In the rows, zero is written as 128.
Here are made-up objects, facts about them, and rows of numbers that follow some of those facts. Name the object behind each unnamed row.

Facts:
{q362, q31, q646, q235, q236, q635, q731, q812, q333, q986, q289, q539, q262, q17, q425, q219, q605, q325, q169, q250, q753, q217, q705, q211, q720, q52, q487, q675, q15, q419, q274, q321, q619, q454, q944, q184, q442, q585, q954, q507, q139, q90, q657, q671, q30, q59, q634, q794, q101, q245, q382, q248, q186, q781, q445, q35, q571, q872} ζ 723
{q682, q888, q161, q742, q993, q358, q132, q569, q842, q359, q596, q222, q746, q18, q969, q366, q438, q152, q168, q928, q552, q456, q493, q553, q345, q410, q202, q199, q982} ζ 599
{q981, q277, q874, q147, q153, q108, q862, q860, q587, q293, q412, q757, q669, q933, q516, q891, q10, q965, q598, q180, q434, q479, q718, q4, q218, q550, q551} ζ 380
[q362, q646, q235, q635, q874, q539, q147, q605, q359, q217, q720, q933, q152, q552, q139, q90, q598, q671, q553, q345, q718, q245, q202, q550, q35, q571] η c
[q31, q682, q236, q277, q986, q993, q289, q262, q569, q219, q169, q587, q596, q705, q211, q293, q52, q222, q15, q419, q516, q274, q321, q944, q928, q493, q59, q634, q382, q199, q982, q186, q781, q872, q551] η b
[q981, q888, q161, q731, q812, q333, q742, q358, q132, q153, q17, q425, q108, q862, q842, q325, q860, q250, q753, q412, q487, q675, q746, q757, q18, q969, q669, q366, q891, q438, q619, q454, q168, q10, q184, q442, q585, q954, q507, q965, q456, q657, q180, q30, q434, q794, q101, q479, q4, q410, q248, q218, q445] η a
{q362, q646, q333, q358, q132, q153, q842, q359, q860, q211, q720, q487, q516, q366, q619, q928, q139, q59, q794, q4, q382, q781, q445, q872} γ zomas
{q31, q147, q569, q454, q168, q184, q954, q90, q30, q434, q218, q982, q186, q35} γ stagre
{q682, q236, q981, q986, q874, q862, q250, q217, q675, q969, q933, q274, q891, q442, q657, q345, q101, q248, q202} γ tikon
{q235, q277, q161, q812, q742, q289, q169, q596, q15, q746, q757, q669, q321, q438, q507, q671, q479, q718, q245} γ vubu
{q888, q635, q262, q17, q219, q108, q605, q325, q587, q753, q705, q293, q412, q419, q152, q944, q965, q456, q598, q493, q180, q553, q550, q199, q571} γ donoflel
{q731, q993, q539, q425, q52, q222, q18, q10, q585, q552, q634, q410, q551} γ dronutran
[q362] ρ q425
[q362] ρ q585
[q362, q274, q454] ρ q31
[q236, q982] ρ q382
[q236] ρ q598
[q161] ρ q147
[q161] ρ q516
[q161] ρ q277
[q812] ρ q669
[q812] ρ q862
[q812] ρ q442
[q333] ρ q35
[q219] ρ q646
[q219] ρ q635
[q860, q965] ρ q169
[q860, q965] ρ q682
[q860] ρ q289
[q250] ρ q153
[q250, q90] ρ q235
[q753, q10] ρ q671
[q596] ρ q15
[q705] ρ q30
[q720] ρ q928
[q412] ρ q132
[q412, q18] ρ q456
[q52, q184] ρ q539
[q52] ρ q742
[q675] ρ q101
[q675] ρ q794
[q675, q479] ρ q781
[q675] ρ q993
[q18, q274] ρ q605
[q18] ρ q217
[q933] ρ q587
[q891] ρ q842
[q891] ρ q553
[q619] ρ q366
[q10] ρ q152
[q184] ρ q345
[q954] ρ q944
[q965, q657] ρ q17
[q90, q202] ρ q262
[q90] ρ q168
[q90] ρ q410
[q657] ρ q199
[q493] ρ q245
[q493] ρ q222
[q550] ρ q445
[q982] ρ q211
[q872] ρ q434
[q872] ρ q551
[q872] ρ q108
[q872] ρ q438

Named rows:
[ 79 176 120 114 164  97 132 131 129 137  52 122 146 105 103 132 124 167
 144 134 156 137 106  56 124 123  96 171 148  77 144  72 117 143  98 110
  91 114  86 107 117 128 186 160 130 117] : q587
[102 162 117  82 144 102 132 148 122 131 121 125 144 107 116 120 151 135
 127 127 160 163 175  82 108 105  99 144 141  73 151 150  96 139 119  80
 149 117 116 123 146 125 151 134 100 132] : q794
[127 163 104 134 129 110 121 160 125 103 170 121 127 123 128 114 150 153
 135 121 152 148 126  93 131 124  92 172 147  60 135 172 119 124 119  70
 130  99  90 119 115 140  95 110 121 114] : q596
[131 155  91 108 125 107 119 150 126 104 142 104 127 109 128 128 151 153
 141 119 145 169 153  85 127 125  74 182 129  76 142 181 113 115 125  81
 163 108 119  93 120 137 105 132 127 110] : q161
[ 95 156 118 106 138 108 125 149 124 137 176 119 134 123 117  97 138 148
 109 131 147 130 122  91 114 112 106 136 157  63 138 144 102 131 100  62
 132 112  92 118 114 136 109 136  93 130] : q993
[113 155  95 107 137 105 128 146 127 112 140 114 131 113 123 110 145 129
 121 120 142 173 162  86 114  97  96 148 133  67 145 161  79 130 128  79
 141 121 124 128 139 135 102 118 104 128] : q139
[117 153 107 116 138 112 132 147 118 126 206 133 136 117 111 122 139 146
 120 136 139 138 120  88 122 121 116 135 139  73 129 145  93 112 104  62
 159 104 100 108 107 137 101 116 101 125] : q634
[107 146 110  97 141  99 130 139 125 131 120 110 142 112 124 109 146 139
 124 125 141 175 146  88 111 111  89 160 136  77 146 132 104 125 126  84
 141 116 113 111 132 129 114 142 105 126] : q366
[100 173  92 118 156  95 114 122 128  91  28 108 128 115 121  74 130 162
 138 118 136 139 150  63 117  96  80 187 154  72 153 112 105 168 117 143
 103 157 111 129 139 139 198 181 131 124] : q874
[ 90 148 116 103 142 114 127 125 128  99 172 128 137 112 112  87 157 145
 107 111 135 170 169  82 108 125 122 150 126  61 151 136  84 132 130  59
 181 130 120 135 113 136  89 176  93 136] : q585
[ 97 157  93 102 137 105 127 139 128 114 133 104 130 103 122 132 144 129
 134 127 144 159 162  83 114 107  88 169 129  72 141 174  98 122 138  94
 137 120 125 123 136 136 132 139 119 128] : q720
[105 173  92 117 152 100 122 128 132  96  61 128 136 122 114  92 127 184
 132 110 110 157 137  56 123 106  90 152 143  69 150  99  87 159  84 112
 136 139 119 105 136 135 153 158 121 115] : q4
[ 87 171 106 103 158  95 125 126 131 119  21 118 143 114 109 102 120 174
 134 117 137 154 138  54 116 104  94 154 142  78 149  83  95 161  88 109
 116 132 108 103 142 132 156 160 118 123] : q108
[102 147  87 102 133 111 125 137 131 121 123  97 127 106 129 118 144 133
 132 126 140 162 150  91 116 112  90 179 133  68 140 165  95 115 132  85
 145 118 119 116 134 142  95 130 115 121] : q333
[101 172 130 110 131  94 121 162 114 124 130 137 149 101 125 157 164 147
 132 139 200 174 155  70 107 101  88 174 159  94 152 185  97 142 124  71
 126 135 147  88 125 126  58 133 106 125] : q235
[112 174 100 132 144  91 116 133 129  99  58 123 139 118 118 101 138 180
 137 112 144 158 136  56 122 118  77 181 143  79 151 130 105 152  99 105
 137 143 116 101 116 136 143 160 148 109] : q718
[ 98 156  93 113 139 116 125 123 133  72 163 110 118  96 121 103 150 149
 126 106 123 185 167  87 122 125 107 180 117  60 144 162  81 114 174  88
 154 110 115 146 124 142  87 152 116 124] : q362
[123 177 101 121 156  93 125 118 118 109  50 124 137 108 108 111 137 175
 143 118 126 153 135  57 124 114  85 159 137  89 144  94 100 149  97 131
 148 146 109  83 121 130 190 181 129 120] : q218
[ 89 174  76 108 143 110 110 115 130  90  66  95 125 118 116  93 121 190
 125 109 118 125 123  55 123 119  81 170 139  67 139 132  92 148  81 120
 147 147 120  92 118 145 133 178 124 123] : q10

Name these rows:
No name comes twice in this set of rows, the named rows included.
[109 152 140 127 150 108 143 126 127  99 171 150 137 104 112  83 161 119
 121 133 151 168 135 103 116 130 133 170 140  64 145 106  97 123 166  56
 133 109  86 164 103 131 119 164 103 130] : q31
[116 170 112 127 152 115 135 126 121  63 204 148 130  84 111 128 165 131
 145 129 135 173 161  86 135 129 112 182 126  67 138 137  93 121 180  89
 149  79  70 161 120 132 173 158 109 133] : q274
[109 140 108  62 152  98 145 147 128 186 102  95 152 113 117 124 135  99
 128 133 152 159 156  94 104 110  96 150 124  75 146 123 102 115 108  87
 145 117 106 117 145 122 195 131 128 131] : q17
[115 175  63 105 151 108 116 133 136  97  51 103 123 133 118  67 113 171
 137 102  94 124 152  64 128  96  83 156 132  52 142 124  98 161  81 121
 145 134 102 116 150 140 226 134 141 117] : q860
[143 149  77  84 141 107 134 141 123 136 127  94 130 106 129 118 143 104
 140 127 124 147 165 102 119 104  85 173 125  73 134 157 102 113 138 116
 165 113 101 120 146 131 223 127 130 127] : q657
[ 84 171  87 127 153 104 121  98 136  69  50 105 124 100 109 103 129 183
 144 107 104 168 134  54 129 124  92 178 122  69 143  86  91 138 129 113
 142 116 105 122 124 139 154 186 131 112] : q412
[100 167  92 106 134 119 127 145 123 121 204 122 131 107 113 129 141 139
 126 134 139 125 130  89 124 128 100 148 142  68 129 182 104 118 117  77
 153 103  93 111 111 141 127 129 106 130] : q52
[ 88 157  95 108 136 119 120 114 136  59 176 109 123 103 114  94 152 164
 116 107 113 168 168  80 122 131 102 160 115  57 144 156  93 123 146  82
 183 118 108 127 106 142 110 189 104 127] : q18

Now the same objects, written a new way:
Some objects and their rows:
[195 123 100 132 137 146 142 129 157 119 138 112 114 127 116 135 107 133
 131 123 119 102 133 151 151 111 126 128 137 110  99 143 141 127 141 148
 138 106 137 132 118] : q596
[166  99 101 134 144 144 150 127 160 123 115 126 111 121 115 132 127 133
 129 134 111 108 128 114 173 114 125 122 136 107 134 139 154 167 144 124
 137 131 133 125 120] : q184
[141  97 100 131 136 154 147 136 155 130 129 148 124 144 122 129 100 135
 136 121  88 112 110 126 150 110 144 110 144 122  99 137 141 129 152 138
 168 105 145 125 120] : q516
[122  98 103 129 155 149 135 130 155 124 121 134 112 147 120 136 102 134
 130 126  89  94 109 113 150 110 126 114 138 108  99 136 144 127 152 123
 181 106 163 134 119] : q218
[137  98 100 129 134 157 142 130 155 130 122 125 128 135 120 129  99 136
 139 122  90 109 109 131 150 110 133 110 141 117  99 137 141 131 156 134
 177 105 139 128 120] : q277
[121  98 116 138 156 148 133 127 160 132 115 109 112 123 123 120 105 135
 129 145  89 106 121 113 170 119 128 115 148 113 133 137 144 127 170 124
 147 131 135 136 118] : q442
[126 120 107 172 141 143 138 130 160 120 145 111 115 131 115 121 128 133
 130 120 129  94 147 113 180 111 127 128 143 112  99 176 154 129 141 135
 153 110 135 170 120] : q202
[123 108 129 143 152 164 139 129 163 120 134 125 115 156 131 135 100 136
 129 121  87  92 132 115 151 112 130 142 147 107 101 161 141 127 144 122
 139 106 174 142 119] : q410
[125  97 116 134 153 148 147 130 163 136 124 140 116 122 126 120 110 133
 131 139  88 110 125 113 167 122 167 112 153 138 112 139 141 127 162 127
 152 143 142 124 118] : q635
[209  99 100 130 134 144 155 130 155 126 127 137 112 120 116 123 122 134
 132 126  96 140 141 112 177 122 148 115 147 107 131 137 142 149 156 124
 138 128 134 124 118] : q219
[126  97 121 131 133 148 161 132 155 151 119 132 113 126 135 120 101 146
 130 136  89 128 137 114 156 122 126 113 156 121 124 137 141 127 182 125
 138 118 135 127 117] : q634
[122  96 121 146 140 146 145 128 161 138 118 126 116 121 123 120 105 134
 131 152  88 105 125 113 170 123 141 111 151 127 120 137 143 128 159 126
 151 147 136 127 118] : q35
[125  98 113 136 144 157 157 129 164 140 116 144 129 121 124 120 102 133
 130 136  88 101 115 113 151 117 168 112 147 152 110 137 140 127 149 135
 142 134 150 126 118] : q139
[169  99 105 134 154 143 140 128 156 131 117 152 112 123 116 127 101 135
 129 120  88  93 116 112 222 111 135 151 138 108 159 136 162 175 149 125
 157 141 134 125 120] : q454
[122  97 103 130 156 149 135 131 155 124 120 134 112 147 121 136 103 134
 130 127  89  95 109 112 150 111 126 113 138 109 100 136 144 128 152 123
 180 105 163 134 118] : q434
[122 118 112 137 175 154 133 127 173 119 157 130 115 148 126 118 117 133
 130 122  91  93 135 114 150 111 128 126 163 110 101 175 141 129 142 146
 153 105 183 141 120] : q152
[123  97 100 129 159 161 143 143 155 126 119 153 117 135 121 135 101 134
 130 121  88  92 109 114 150 111 137 115 135 123 100 136 140 127 144 122
 163 104 182 125 123] : q4
[123 124 105 135 184 184 132 127 172 119 124 110 114 136 119 125 101 133
 129 122  92  91 112 137 153 112 127 134 138 110 101 145 142 129 140 124
 139 107 199 130 119] : q746
[181  98 100 135 133 145 148 128 154 128 119 110 112 121 116 126 117 136
 133 140 113 140 146 114 204 130 126 111 146 109 146 136 151 135 168 122
 141 142 137 140 117] : q236

Which object is each row?
No name comes twice in this set of rows, the named rows included.
[122  96 108 130 133 145 159 140 156 140 132 147 113 155 133 136 101 145
 133 125  88 115 121 114 150 110 126 111 149 108  99 136 141 128 179 129
 167 105 133 139 118] : q551
[130  97 109 132 135 145 134 128 155 138 119 108 113 127 123 119 100 138
 133 147  89 134 134 112 176 132 126 110 158 112 137 138 141 130 184 123
 153 133 135 145 118] : q986
[181  99 101 130 157 144 153 136 165 120 117 141 112 122 117 140 152 134
 129 121 115 116 132 115 176 120 127 124 152 109 118 154 151 177 145 124
 137 126 134 125 119] : q753
[122 103 102 142 141 156 150 128 154 130 120 138 130 124 120 118 100 133
 136 125  90  93 108 116 151 110 160 109 137 121  99 136 141 130 150 140
 193 110 160 127 120] : q718
[153  97 102 153 133 144 162 128 159 127 116 134 113 122 116 119 130 133
 131 143 114 111 136 114 197 124 141 113 145 107 127 150 160 149 147 125
 139 156 134 126 118] : q90
[143  98 100 134 137 145 162 134 154 121 140 164 112 124 115 122 131 133
 134 122 103 101 118 114 181 110 186 114 135 108  99 152 159 140 147 134
 186 119 137 127 124] : q550
[122  97 127 159 140 145 139 129 157 140 117 114 113 122 122 120 102 133
 132 150  88 105 126 114 199 128 129 111 154 115 132 136 148 129 176 124
 172 157 133 141 118] : q217
[127 102 100 150 144 156 154 128 168 130 115 122 147 122 126 118 116 135
 134 130 106 103 116 113 159 136 129 110 169 155 104 148 141 128 150 127
 140 134 141 125 117] : q671
[157  99 103 129 142 144 158 148 154 122 127 146 115 137 115 126 118 133
 129 137  93 104 113 113 148 112 184 117 131 111 106 137 148 153 143 124
 160 108 142 125 142] : q965
[123 108 132 134 138 150 132 129 155 120 148 109 115 176 117 119 100 134
 130 126  88 112 142 135 151 112 127 116 130 111 101 138 141 131 153 127
 153 104 135 168 119] : q682
[123  98 121 134 159 148 141 128 160 140 129 155 119 122 120 120 101 134
 132 123  90  98 118 113 195 119 180 124 158 144 125 136 143 127 166 144
 175 148 143 125 118] : q605
[124  96 114 153 137 143 137 128 155 129 128 122 113 140 121 119 103 133
 136 140  90  96 114 114 180 111 131 110 144 107 101 136 152 130 172 127
 215 124 136 160 118] : q874
[123 130 127 165 156 149 132 130 164 119 145 108 115 150 121 118 104 133
 131 120  95  92 136 113 157 111 128 122 153 108 100 155 142 130 149 136
 170 107 155 174 120] : q345
[175  97 101 142 134 144 176 128 160 130 116 153 119 122 116 119 118 134
 130 129 100 105 124 113 168 116 178 116 136 114 121 146 146 156 141 135
 137 143 135 126 124] : q720

The same objects again, as new rows of numbers:
Known rows:
[124 168 141 142 175  78 145 139 162 128 144 129 149] : q675
[183 135 108 106 148 174  86 101 115 133  63 140 150] : q860
[ 77 169 145 176 123 121 124  71 133 147 159 125 111] : q493
[ 85 167 167 137 159 131 133 117 161  96 165 141 152] : q52
[ 99 180 157 130 137 130 138 113 167 104 153 127 146] : q219
[111 121 153 129 116 131 136 126 138 115 136 103 148] : q186
[102 120 121 127 108 120 142 113 117 156 180 127  90] : q553
[109 107 142 124  78 149 134 133 124 130 115  89 148] : q382
[102 134 149 138 114 152 142 115 133 113 133  90 151] : q59
[ 98 126 137 123 141 159 147 103 139 139 143  94 146] : q139
[118  96 141 132  82 129 163 159 138 115 114 116 123] : q169
[ 82 120 124 138 149 116 122 147 119 124 135 121 149] : q585
[104 127 135 117 144 149 159 111 153 136 149 107 141] : q571
[105  87 129 122 130 151 161 131 132 140 140 103 139] : q605
[113 135 149 135 104 123 162 138 152 104 120 116 133] : q321
[148 106 125 132 127  82 151 180 136 118 135 127 129] : q101
[118 114 127  92 112 142 138 137 146 128 139 119 143] : q635
[ 91 107 134 117 140 135 135 136 142 129 160 138 132] : q539
[107 145 142 148 113 105 113 105 105 137 181 121  98] : q569

Name these rows:
No name comes twice in this set of rows, the named rows included.
[ 76 113 129 166  94 108 110 124 103 142 177 135 100] : q222
[ 94 171 144 159 132 112 112  67 130 145 182 121 117] : q982
[ 98 133 117 151 124  97 127 126  91 140 149 110  93] : q456
[121 167 143 142 159  84 144 114 152 161 204 149  93] : q202
[191  54 105  94  86 200  98 135 121 145  70 163 126] : q598
[157 142 112 119 173 156  75 107 133 130  89 186 144] : q10
[208  70 105  94 106 156 122 182  88  96  39 168 108] : q669
[132  87 131 126 117 108 165 163 154 152 151 123 132] : q217
[101 120 149 149  84 115 130 123  95 135 170 117  84] : q199
[ 94 174 118 153 145 108 113  85  97 139 166 106 102] : q358
[187  53 115 107  51 200  83 141  86 124  45 128 146] : q516

